Here is a tiny trained network, its code and every weight. The questions are about switching its units off for an input and a class, where a switched-off unit gives its printed mean instead of its output.

import numpy as np


def w(rows, s, z=0):
    codes = np.array(rows[::2]) - 128.0
    scale = np.full(codes.shape[1], s)
    scale[-1] = z or s
    return codes * scale


def f(y):
    return y / 2 * (1 + np.tanh(0.7978845608 * (y + 0.044715 * y**3)))


def log_softmax(a):
    a = a - a.max(-1, keepdims=True)
    return a - np.log(np.exp(a).sum(-1, keepdims=True))


def net(x, mask):
    res = np.array(x, float).reshape(1, 3) / 4 @ E
    y = f(res @ A[0][:, :-1].T + A[0][:, -1])
    res = res + np.where(mask, y, B[0][:, -1]) @ B[0][:, :-1]
    return log_softmax(res[-1] @ U[:, :-1].T + U[:, -1])


A, B = {}, {}
E = w([
[160,134,230,186],'x0',
[252,134,97,131],'x1',
[116,214,75,228],'x2',
],0.012)
A[0] = w([
[114,238,109,188,136],'n1',
[114,115,38,92,148],'n2',
[103,121,21,72,126],'n3',
[34,136,99,97,116],'n4',
[212,122,79,127,129],'n5',
[131,69,188,94,136],'n6',
[150,143,216,206,93],'n7',
[113,84,163,57,115],'n8',
[244,143,151,132,101],'n9',
[142,71,160,71,101],'n10',
[50,88,136,150,117],'n11',
[27,104,127,123,98],'n12',
[195,138,84,94,120],'n13',
[141,82,187,198,108],'n14',
[200,122,44,97,118],'n15',
[122,202,110,169,97],'n16',
[145,80,122,37,136],'n17',
[148,73,158,68,128],'n18',
[235,119,71,118,94],'n19',
[63,134,178,143,125],'n20',
[97,179,82,208,105],'n21',
[113,111,32,74,88],'n22',
[118,119,128,21,124],'n23',
[157,155,208,143,130],'n24',
[145,20,151,126,101],'n25',
[107,217,66,122,107],'n26',
[140,199,105,160,131],'n27',
[173,120,249,168,142],'n28',
[122,195,117,158,175],'n29',
[128,140,128,117,249],'n30',
[43,138,196,147,106],'n31',
[128,155,67,73,109],'n32',
[47,147,137,105,122],'n33',
[155,76,183,84,117],'n34',
],0.014,0.02)
B[0] = w([
[114,88,75,112,219],'n1',
[40,136,174,163,193],'n2',
[27,150,185,210,196],'n3',
[138,207,145,133,184],'n4',
[147,185,128,85,182],'n5',
[119,99,99,126,179],'n6',
[80,154,141,201,175],'n7',
[146,106,77,151,177],'n8',
[191,207,135,99,179],'n9',
[173,110,78,173,167],'n10',
[189,196,112,90,171],'n11',
[174,186,120,125,178],'n12',
[145,165,135,120,168],'n13',
[83,148,173,202,158],'n14',
[140,181,150,129,182],'n15',
[191,97,55,236,169],'n16',
[110,108,85,129,194],'n17',
[114,118,62,128,179],'n18',
[194,196,112,99,179],'n19',
[146,190,140,104,173],'n20',
[162,81,47,146,194],'n21',
[87,150,149,219,170],'n22',
[124,92,105,147,183],'n23',
[57,147,159,170,167],'n24',
[155,123,75,173,159],'n25',
[132,87,98,171,174],'n26',
[127,113,109,125,182],'n27',
[48,138,161,171,199],'n28',
[97,102,92,87,204],'n29',
[70,78,138,2,255],'n30',
[174,194,111,125,181],'n31',
[118,146,170,185,159],'n32',
[200,194,131,82,177],'n33',
[129,112,78,148,171],'n34',
],0.014,0.019)
U = w([
[119,53,2,186,113],'0',
[41,140,177,230,112],'1',
[175,216,117,118,138],'2',
[47,34,137,28,253],'3',
[143,90,137,175,103],'4',
[186,77,168,107,94],'5',
[180,75,149,108,98],'6',
[169,85,142,122,102],'7',
],0.017,0.015)

Each question gives the input, the list of numbers given to net, and the class t.
The units are the neurons (one row each of A and B). Each row of codes is followed by its name. A weight is (code - 128) times the scale printed after its matrix; where a second scale follows, it is the last column's (A, B and U).
mask holds one flag per neuron, in row order. A switched-off neuron (its flag False) gives its mean, the last column of its row in B, instead of its output. The means were averaged over made-up inputs and are rounded, as every weight is.
A unit's drop is (log p(t) with every unit on - log p(t) with that unit switched off) / (log p(t) with every unit on - log p(t) with every unit switched off).
unit that matters most: the unit with the biggest drop
k most important neurons: the k neurons with the biggest drops, biggest first
drop when u is switched off: that unit's drop, to one decimal
input [-7,3,-6], class 1: 2 most important neurons -> n3; n2
input [7,6,-3], class 1: unit that matters most -> n28
input [7,8,8], class 0: 4 most important neurons -> n1; n16; n21; n29
input [6,-8,-8], class 0: 4 most important neurons -> n6; n8; n34; n18
input [4,-2,4], class 0: 3 most important neurons -> n3; n2; n1
input [-7,-7,6], class 1: 3 most important neurons -> n3; n2; n4
input [-5,8,-7], class 2: 4 most important neurons -> n19; n15; n5; n9
input [7,3,-7], class 0: 3 most important neurons -> n34; n18; n3
input [3,-4,3], class 2: 4 most important neurons -> n31; n3; n20; n2
input [2,-8,8], class 0: 2 most important neurons -> n21; n1
input [-7,7,5], class 1: 3 most important neurons -> n3; n2; n22
input [1,-8,8], class 0: 4 most important neurons -> n21; n1; n16; n26
input [0,1,-3], class 3: 2 most important neurons -> n16; n21
input [-2,4,-2], class 2: unit that matters most -> n19
input [-5,-1,-4], class 1: drop when n21 is switched off -> 0.1
input [3,-2,-3], class 3: drop when n3 is switched off -> 0.2
input [-7,-6,4], class 1: drop when n3 is switched off -> 1.0
input [-5,5,-2], class 1: drop when n3 is switched off -> 0.5
